What each symbol does to the objects:
o: miz->lel, vop->rar, peb->gis, soz->vor, guz->tuf, zif->rur, rar->viz, rov->vuv, gis->rov, sok->tas, vum->bem, rur->nor, ros->fiz, viz->nav, kig->zif, mul->fef, tes->duv, nav->miz, lel->mar, leb->bog, bog->guz, bul->sel, pef->sok, tok->mup, mus->mul, keb->vum, ris->bul, laz->piv, mar->soz, kav->mes, vuv->nar, kad->fep, fef->vif, tas->bim, vel->mik, tiz->kad, tav->pef, bim->leb, sel->vel, duv->kav, mik->vop, tuf->meb, vor->tav, mes->mus, fep->vov, nor->tok, fiz->laz, meb->sep, nar->tiz, piv->tes, mup->peb, vov->keb, sep->kig, vif->ris, bem->ros
e: miz->viz, vop->vel, peb->tok, soz->lel, guz->leb, zif->sep, rar->mik, rov->peb, gis->mup, sok->tav, vum->vov, rur->kig, ros->vum, viz->vop, kig->meb, mul->mes, tes->laz, nav->rar, lel->nav, leb->tas, bog->bim, bul->vif, pef->vor, tok->rur, mus->kav, keb->fep, ris->fef, laz->ros, mar->miz, kav->tes, vuv->gis, kad->nar, fef->mus, tas->pef, vel->bul, tiz->vuv, tav->soz, bim->sok, sel->ris, duv->piv, mik->sel, tuf->bog, vor->mar, mes->duv, fep->tiz, nor->zif, fiz->bem, meb->guz, nar->rov, piv->fiz, mup->nor, vov->kad, sep->tuf, vif->mul, bem->keb
t: miz->vuv, vop->mup, peb->bul, soz->kad, guz->piv, zif->mus, rar->peb, rov->vel, gis->sel, sok->vum, vum->mar, rur->mul, ros->vor, viz->gis, kig->mes, mul->tuf, tes->tas, nav->rov, lel->nar, leb->fiz, bog->laz, bul->zif, pef->keb, tok->vif, mus->guz, keb->lel, ris->kig, laz->pef, mar->tiz, kav->leb, vuv->mik, kad->viz, fef->meb, tas->bem, vel->nor, tiz->rar, tav->vov, bim->ros, sel->rur, duv->bim, mik->tok, tuf->tes, vor->fep, mes->bog, fep->nav, nor->fef, fiz->tav, meb->duv, nar->vop, piv->sok, mup->ris, vov->miz, sep->kav, vif->sep, bem->soz
g: miz->tiz, vop->gis, peb->vel, soz->vov, guz->duv, zif->fef, rar->rov, rov->vop, gis->mik, sok->ros, vum->vor, rur->vif, ros->pef, viz->vuv, kig->mul, mul->sep, tes->leb, nav->nar, lel->kad, leb->piv, bog->tes, bul->nor, pef->bem, tok->bul, mus->meb, keb->soz, ris->rur, laz->tas, mar->fep, kav->guz, vuv->rar, kad->miz, fef->kig, tas->fiz, vel->mup, tiz->nav, tav->vum, bim->laz, sel->tok, duv->bog, mik->peb, tuf->kav, vor->keb, mes->tuf, fep->lel, nor->ris, fiz->sok, meb->mes, nar->viz, piv->bim, mup->sel, vov->mar, sep->mus, vif->zif, bem->tav

In the rows, 48 stands for zero.

The rows follow the links: the fewer symbols apart two objects are, the more alike their rows tend to be.

Each row is also shifted at random along 4 hidden directions that mean nothing.

Some objects, each with a row of numbers:
kad
39	49	41	42	56	56	52	52	44	53	46	49	45	56	48	41	60	48	45	56	51	52	52	50	46	52	45	38	64	50	46	43	56	54	40	47	49	57	45	48	48	48	46	44	47	59	50	46	54	35	47	44	47	46	46
bem
90	49	42	48	45	46	60	60	44	59	41	40	49	60	48	52	55	38	56	31	50	56	54	48	42	47	63	45	39	72	53	49	63	47	42	48	54	52	51	49	53	56	60	48	60	63	48	41	52	57	51	56	41	58	33
vov
75	47	39	50	53	48	52	53	36	49	41	53	42	57	52	48	56	45	43	61	46	59	54	46	46	52	49	38	60	37	58	47	54	48	46	41	48	51	48	42	64	46	46	53	49	52	56	41	53	38	47	54	49	46	54
fiz
32	53	52	47	45	45	56	58	48	54	45	40	53	55	42	53	57	41	51	36	47	52	46	51	37	41	55	51	42	63	47	53	57	52	44	51	52	49	53	46	49	56	50	44	56	60	48	43	48	52	57	52	43	61	38
duv
75	54	56	53	42	45	46	50	50	47	51	45	54	50	49	53	43	50	48	48	42	45	45	54	48	41	45	49	51	49	46	51	50	53	44	52	53	46	52	45	47	55	49	44	48	52	45	46	47	44	53	48	48	52	45
soz
40	50	44	43	59	51	52	53	42	45	40	50	48	45	44	46	58	47	41	44	53	54	49	49	44	47	42	48	44	49	47	46	49	50	62	41	39	45	46	41	46	43	40	47	43	41	55	49	47	55	48	45	48	44	50
bul
44	42	46	53	44	47	46	41	52	50	52	50	46	48	55	48	40	50	54	52	48	46	50	45	55	55	57	50	50	47	55	49	47	42	42	52	54	52	49	57	54	49	59	55	52	52	45	49	50	47	44	53	49	49	50
tok
74	43	44	46	45	55	47	42	55	51	53	47	49	42	53	44	39	52	55	40	53	43	51	49	58	56	52	53	47	67	43	43	50	47	47	53	53	55	46	59	28	49	60	49	44	52	40	54	50	56	41	41	46	44	37
keb
37	50	41	45	53	48	57	57	41	54	41	46	47	59	47	49	59	42	46	49	49	56	50	50	40	49	52	41	56	55	52	48	59	50	40	46	51	54	49	45	55	53	50	47	54	63	52	42	52	41	51	51	44	54	44
rur
26	45	51	55	46	44	42	40	51	45	52	51	48	44	54	53	37	52	49	58	45	45	47	47	54	52	52	51	48	34	55	51	38	42	49	50	49	46	49	51	57	47	50	55	48	41	47	51	48	47	45	53	53	49	58
mes
37	55	59	50	43	48	44	47	52	46	53	43	57	47	47	51	41	53	48	47	44	41	44	58	52	42	42	49	54	54	38	48	47	54	41	57	55	48	51	48	38	56	49	40	44	53	41	51	46	42	50	42	46	53	42
sep
69	51	57	54	42	43	48	47	51	49	50	43	54	47	54	56	36	47	56	39	50	43	51	48	56	45	61	53	31	54	53	49	43	41	48	54	52	40	52	53	56	52	57	52	54	46	44	52	45	60	46	52	48	55	49
nor
54	43	47	53	44	46	43	40	51	47	52	52	45	46	55	49	37	53	52	57	45	46	50	47	56	55	51	49	53	41	53	47	43	44	45	50	54	50	48	54	50	49	55	55	47	47	45	50	51	44	44	52	50	45	53
nar
49	44	40	48	51	52	52	50	46	59	49	52	40	58	52	43	56	46	51	61	52	52	55	42	49	55	57	37	59	42	57	47	54	46	37	47	50	57	45	53	63	46	50	52	56	59	52	46	54	35	46	53	52	48	53
sok
59	52	49	47	49	47	52	54	44	45	45	46	51	51	42	51	54	47	44	45	42	54	46	53	41	45	41	50	53	53	45	51	55	56	50	47	50	50	49	41	42	52	46	43	45	50	49	43	48	47	56	48	45	50	41
vum
71	49	44	49	57	45	49	51	37	40	40	55	45	46	46	50	55	48	37	56	45	58	49	49	44	47	37	49	51	34	51	49	47	50	64	37	41	43	48	35	53	41	38	52	41	34	59	44	48	50	49	51	50	40	56
sel
31	43	46	48	46	52	45	41	56	49	54	50	47	44	51	45	43	53	52	50	50	43	48	47	53	55	49	52	52	51	46	47	47	46	46	52	50	54	47	56	38	47	54	51	46	50	43	53	50	48	44	45	49	45	46
fef
73	47	51	59	41	41	42	41	46	43	51	53	46	49	59	53	34	52	48	63	41	46	49	49	57	52	51	45	57	32	57	49	42	44	41	50	56	48	52	50	61	51	55	56	48	47	46	47	50	38	45	55	51	47	58
bog
57	55	55	53	43	44	41	48	47	41	52	51	52	51	45	52	44	56	40	64	34	46	40	60	47	44	30	45	73	34	41	51	50	60	41	51	56	50	51	41	42	55	43	40	39	52	45	44	50	26	55	45	48	48	49

From each start, follow one symbol. Which object do you reach?
Answer with the object's name.
---
59	54	50	48	45	48	53	56	49	50	46	43	53	55	42	51	53	46	48	41	42	50	44	55	41	44	45	49	54	61	42	51	59	58	43	51	54	53	51	44	38	57	50	40	48	59	45	43	49	45	57	46	43	55	35
t: bem
---
38	47	44	41	58	57	50	49	49	51	48	52	45	46	47	41	57	48	47	46	58	50	53	43	48	51	48	46	45	50	47	45	48	48	55	44	40	49	43	50	47	41	41	48	47	44	53	53	49	53	45	43	52	42	52
o: miz
---
40	44	44	43	54	56	49	46	54	52	51	52	45	42	48	41	52	49	53	42	59	47	53	39	51	53	53	52	36	52	49	47	44	43	58	46	39	48	43	55	45	39	46	53	50	41	51	56	48	61	44	45	52	42	51
e: peb
---
82	55	55	50	43	47	49	51	50	47	49	43	55	50	45	51	45	48	50	40	43	46	46	55	47	41	46	51	47	58	42	50	52	55	46	52	54	47	52	46	40	55	51	42	48	53	44	47	47	50	54	46	45	53	40
g: leb
---
56	53	52	50	46	46	48	52	46	44	48	47	52	51	42	50	52	50	43	50	39	50	43	56	42	43	37	50	59	49	41	51	53	58	48	49	51	50	50	41	39	53	45	42	43	52	48	44	48	42	57	46	45	50	43
o: piv
---
69	48	54	57	42	42	44	44	49	46	50	50	50	46	56	56	34	48	52	50	47	45	50	47	57	48	56	50	40	41	55	48	40	41	49	50	51	42	52	51	60	50	54	56	50	41	47	51	47	53	44	54	51	50	56
g: mul
---
30	46	42	45	53	54	49	48	48	54	51	53	42	52	49	41	56	50	48	59	52	50	52	43	48	54	49	42	58	40	52	47	50	47	44	45	46	55	44	53	56	43	44	50	51	52	52	49	53	39	47	48	52	45	55
e: vop
---
36	43	42	46	51	53	48	47	50	55	52	54	42	52	51	41	54	50	51	59	52	49	52	42	49	55	52	43	58	43	51	48	51	47	41	48	48	56	44	54	54	45	48	51	53	55	51	49	54	38	46	48	52	45	53
o: viz
---
40	46	52	53	44	46	43	41	52	44	52	49	50	44	54	51	36	53	49	53	47	43	47	51	56	52	49	51	52	45	49	47	41	45	46	52	53	48	50	52	47	50	54	52	45	46	44	52	48	47	45	49	50	48	51
o: ris
---
28	51	58	50	46	46	43	42	52	41	51	48	55	40	49	52	38	54	47	47	48	42	44	54	54	45	44	54	44	46	43	48	38	48	52	53	49	42	51	48	41	50	47	47	42	41	44	54	44	52	47	43	50	50	51
g: sep
---
40	44	44	43	52	56	48	45	56	53	53	50	46	44	47	40	52	50	54	42	57	45	52	41	52	53	52	51	42	56	45	46	48	45	53	49	43	52	43	57	39	42	50	50	49	47	47	54	48	57	45	43	50	43	47
g: gis
---
78	49	43	49	51	46	55	55	40	50	40	49	46	54	47	50	55	43	46	48	45	57	51	49	41	48	49	46	50	51	53	49	55	50	50	43	49	49	50	41	54	50	49	50	50	50	53	41	50	49	51	54	46	49	45
o: pef
---
56	50	43	45	53	49	54	55	40	48	41	48	48	52	46	48	58	44	44	45	49	55	51	50	43	48	46	46	49	53	50	48	54	51	52	44	46	48	48	42	49	48	47	48	48	50	53	45	49	50	49	49	45	49	46
g: keb
---
76	55	55	49	44	47	49	54	51	48	47	42	56	47	43	52	48	47	50	34	46	48	45	53	44	40	47	54	40	61	42	52	52	54	52	50	49	46	50	45	38	53	47	42	48	49	46	47	46	58	55	46	44	52	39
t: sok
---
44	48	42	42	58	55	48	49	43	47	46	54	43	49	47	41	57	51	41	59	51	52	52	47	48	53	38	41	61	39	47	43	49	51	51	43	43	51	44	45	46	42	39	47	41	45	54	49	52	40	46	43	51	39	55
e: viz
